Each row has a name. After each piece below comes the name of the row it's from, unless a question asks for something else. Each question is about the rows just above it. Places in a row count from 1.

[-56 -34 -20 -16 -42] = <3>
[-32  31  28  -1 -24] = <88>
[-34  21  24  -3 -26] = <30>
[-18  35 -52   5  -6] = <80>
[-53 -27   6 -13 -38] = <187>
[52 -6 -1 14 41] = <61>
[ 21   9 -11   9  18] = <72>
[  9 -55 -42  -4   3] = <155>
[-40  -9 -43 -12 -38] = <11>
Where in the named rows is [-53]? -> <187>, 1
[-20] is at row and place -> <3>, 3

[ -3  28 -33 -44  -8  -2 -26 -22  -2 -14 -21  -7   5  -7 -10   8   9   0
  -8  -2  -7   9 -25   0  18 -13  -3   9  27  -9  -6  13 -14   5   1   5
  -9 -30  -3  -1 -22  18  -7  18 -11  20  -6] -> <105>
[  2 -23  19  20  -5   1   2  -8   0  47   0  -1   8 -16 -11   1   2   0
 -23 -21  15  -3  17   3  -1   4 -11 -15 -11  24   1 -19   7   8 -10  -6
   6  14  -3   1  23  -4  11  -1 -29   1  -3] -> <95>
[  8 -42   8  11 -28   8  -2 -20 -30  26  28 -10  -2 -15   9 -37 -11  21
   1  -3  -5 -13  35  11 -28   5  14   4 -37  16   4 -14   6 -18  -3 -23
  11  -6  -7  -1  31   4  26  -3 -18  -6   7] -> <46>
[  3 -10  -5  -3   1  12  -6  -1  24   1  20  12  16   7  -1   5  10 -30
  14 -15 -20  12  20  25  17 -11  16 -13 -14   1  10 -19  -9  -4   2   5
 -11  -5  -3   0 -10  -8  -7  -8  15  28  -5] -> <123>
[ 28 -14  -3  25 -19   5  13  14  14   0   2  -9 -18 -29 -12  12  19   0
  -4  -6 -16   2   0  13  17 -35   0  13  -7  22  -5   8  15  15  -6  -1
  -5  20  13 -24  59   9 -17   8  22  21   2] -> <60>
which: [  8 -42   8  11 -28   8  -2 -20 -30  26  28 -10  -2 -15   9 -37 -11  21
   1  -3  -5 -13  35  11 -28   5  14   4 -37  16   4 -14   6 -18  -3 -23
  11  -6  -7  -1  31   4  26  -3 -18  -6   7] -> <46>
which: [ 28 -14  -3  25 -19   5  13  14  14   0   2  -9 -18 -29 -12  12  19   0
  -4  -6 -16   2   0  13  17 -35   0  13  -7  22  -5   8  15  15  -6  -1
  -5  20  13 -24  59   9 -17   8  22  21   2] -> <60>

[  4  22  26  14 -54  31  13   2 -15  26 -18  16 -39   6   5  28  -7 -38
 -16 -28   8 -23 -29 -12   9   1  37  -2 -29  -4 -15  -6   4 -29   1  -5
  23 -13 -15   2   0  17 -52  24   4   2 -29   0  33] = <65>
[  5  25  -1   1   2   1 -21  37  41 -50  15  13 -20 -18  15  38 -17   3
 -42  30 -33   9  -1  27   2   7  12  11  12 -25  20 -18  21  23 -28  11
   6   8  -4  21   3  -1  -6 -25   6 -31 -20  14  -3] = <33>
[ -1  25  -1   1   2   1 -33  37  41 -50  15  13 -20 -18  15  38 -17   3
 -42  30 -33   9 -18  27   2   7  12  11  12 -25  20 -18   1  23 -28  11
   6   8  -4  21   3  -1  -6 -25   6 -31 -20  14  -3] = <67>
which: [  4  22  26  14 -54  31  13   2 -15  26 -18  16 -39   6   5  28  -7 -38
 -16 -28   8 -23 -29 -12   9   1  37  -2 -29  -4 -15  -6   4 -29   1  -5
  23 -13 -15   2   0  17 -52  24   4   2 -29   0  33] -> <65>
The row with [ -1  25  -1   1   2   1 -33  37  41 -50  15  13 -20 -18  15  38 -17   3
 -42  30 -33   9 -18  27   2   7  12  11  12 -25  20 -18   1  23 -28  11
   6   8  -4  21   3  -1  -6 -25   6 -31 -20  14  -3] is -> <67>
[-54] is at row and place -> <65>, 5

[ 30 -56 -24   3  38 -51  46 -48  37 -19]  <15>
[ 33  -9 -41 -33  32  -3  29 -42 -16 -41]  <138>
[-57 -11  51  46 -52 -21 -46  44  26  53]  <112>
[-25  49  -1 -28 -36  46 -45  25 -45  -7]  <84>
[-46] is at row and place -> <112>, 7
[-57] is at row and place -> <112>, 1

[  5   8 -15 -14 -10  15   6   1 -27  -7   6   2 -27 -30 -13  18  -5 -12
  21  26 -23  22 -15  12  -9  -5   4   1 -18   8  19 -15   1 -16  -7  -5
  -7   0  11 -14  -7  -5   9   9  40   7 -12  15   9  -5   1 -18 -12 -11
   9  -4 -22 -15  -5] : <45>
[  4   9 -15 -13  -5  12   8  -3 -27  -5   9  -1 -26 -30 -14  16  -6 -14
  22  30 -23  22 -15  10 -11  -5   2   0 -18   6  16 -13   3 -17  -2  -4
  -4  -5  10 -14  -8  -6   9   3  39   9 -11  14  13  -6  -2 -20 -13 -12
   8  -3 -22 -11 -11] : <86>
[  2  -1   9 -12 -35  11 -10   5  11   7   4  18   3 -11  -1 -19  -9 -21
  16  -8 -20   9  -3   3 -28  25   2 -34 -14   7  -3   5 -16   8  44  -4
 -12   0  -5  15  12  15 -42   6  16  18   3  -8  -9   6 -17  -6 -22  17
   8   6   1  -1  19] : <18>
[-20   0  -8 -34   0 -23   8  16 -33 -29  11  13 -18   2 -31 -26  19  -2
  29 -20   2 -17  24  15   4  -1  13  24  -5  -1   2  13  -1  19 -18 -19
  18  -6   0 -13  20 -10 -12  28  10  12  24 -39 -12  -4   4  -5 -13   2
  -4  -7   4 -11 -21] : <38>
[  5   7 -12 -10  -6  13   2  -2 -32  -6   6   4 -26 -30 -15  17  -5 -11
  18  24 -21  20 -16  10  -6  -2   1  -1 -16   9  17 -15   5 -19  -2  -4
  -4  -3  11 -10  -9  -5   6   6 -24   9 -13  14  11  -7  -1 -22 -12 -10
   6  -3 -17  14 -12] : <42>
[  2   6 -14 -13  -9  12   5   1 -28  -7   7   3 -26 -29 -17  19  -4 -14
  17  29 -21  23 -13  12  -8  -5   8  -1 -15   8  18 -15  -1 -22  -6  -6
  -1  -3  12 -10  -8  -3   8   3  40   9 -11  16   9  -3   1 -21 -12 -12
   9  -1 -21 -11  -4] : <156>
[  2   2  10 -15 -35  13 -10   7   9   9   1  20   3 -14   0 -22  -8 -17
  16 -11 -23   2   0   3 -28  22   1 -35 -15   7  -1   2 -20  10  44  -9
 -13  -2  -6  16  13  17 -45   3  14  17   2  -6 -13   9 -18  -7 -22  15
   6   1   6  -2  19] : <217>
[-19  -1  -8 -34   6 -23   2  16 -33 -29  11  13 -18   2 -31 -26  19   1
  30 -20   2 -18  24  19   3   3  10  25  -3  -1   9  12   1  19 -11 -19
  16  -7  -1 -11  21 -10 -17  26  14  11  25 -39 -13  -6   3  -6 -10  -2
  -2  -8   8 -11 -22] : <90>
[  2   6 -14 -13  -9  12   5   1 -28  -7   7   3 -26 -29 -17  19  -4 -14
  17  29 -21  23 -13  12  -8  -5   8  -1 -15   8  18 -15  -1 -22  -6  -6
  -1  -3  12 -10  -8  -3   8   3  40   9 -12  16   9   4 -18  -5   4  -6
  -9   8   8   2  18] : <184>
[  4   7 -14 -10  -9  11   6  -3 -27  -7   8   2 -27 -24 -14  16  -5 -10
  19  28 -23  22 -16  14  -7  -4   1   1 -17   6  19 -14   4 -22  -8  -2
   1  -3   7  -9  -7  -6   8   6  36   6 -11  14  11  -7  -2 -21 -13 -12
  10  -5 -21 -16  -8] : <58>
[  4  -1   8 -14 -35  11  -8   8   6   8   2  19   3 -18  -3 -22  -8 -21
  17  -8 -22   6  -4   5 -27  24   6 -34 -14   6  -1   2 -20  10  43  -6
 -13  -3  -7  15  13  -6 -45   5  13  17   3  -5 -12   8 -14  -7 -21  16
   9   5  -1  -1  20] : <206>
[ -8  -5   0  -7  42   4  31  15   6  -1  -4  -9 -13 -24  15  -7  -5  29
  29 -20 -19  22  -9 -17 -19  19 -13   2 -15   2 -15  -9  -9 -13  32  -1
  -9 -23  -3  -7  -2   9 -13  16 -19  -7 -13  -9  10   6 -16  -7   3  -2
  -9   7   6   2  18] : <40>
which: [  4   9 -15 -13  -5  12   8  -3 -27  -5   9  -1 -26 -30 -14  16  -6 -14
  22  30 -23  22 -15  10 -11  -5   2   0 -18   6  16 -13   3 -17  -2  -4
  -4  -5  10 -14  -8  -6   9   3  39   9 -11  14  13  -6  -2 -20 -13 -12
   8  -3 -22 -11 -11] -> <86>
which: [ -8  -5   0  -7  42   4  31  15   6  -1  -4  -9 -13 -24  15  -7  -5  29
  29 -20 -19  22  -9 -17 -19  19 -13   2 -15   2 -15  -9  -9 -13  32  -1
  -9 -23  -3  -7  -2   9 -13  16 -19  -7 -13  -9  10   6 -16  -7   3  -2
  -9   7   6   2  18] -> <40>
which: [  4   7 -14 -10  -9  11   6  -3 -27  -7   8   2 -27 -24 -14  16  -5 -10
  19  28 -23  22 -16  14  -7  -4   1   1 -17   6  19 -14   4 -22  -8  -2
   1  -3   7  -9  -7  -6   8   6  36   6 -11  14  11  -7  -2 -21 -13 -12
  10  -5 -21 -16  -8] -> <58>

[-38 -38  -9 -14 -38] : <52>
[40 23 18 12 43] : <63>
[33 47  9 15 39] : <115>
[16 11 -2  4 18] : <143>
[39 23 16 12  8] : <158>
[15 14  9  6 18] : <50>
[-18 -31  -4  -7 -22] : <130>
[-37 -31  -6  -6 -19] : <47>
[48 56  9 19 55] : <170>
[-11 -31  -6  -6 -19] : <5>
Where in the named rows is [14]? -> <50>, 2
[19] is at row and place -> <170>, 4
[40 23 18 12 43] is in which row? -> <63>
Row and place of [-37] in the named rows: -> <47>, 1
Row and place of [-11] in the named rows: -> <5>, 1

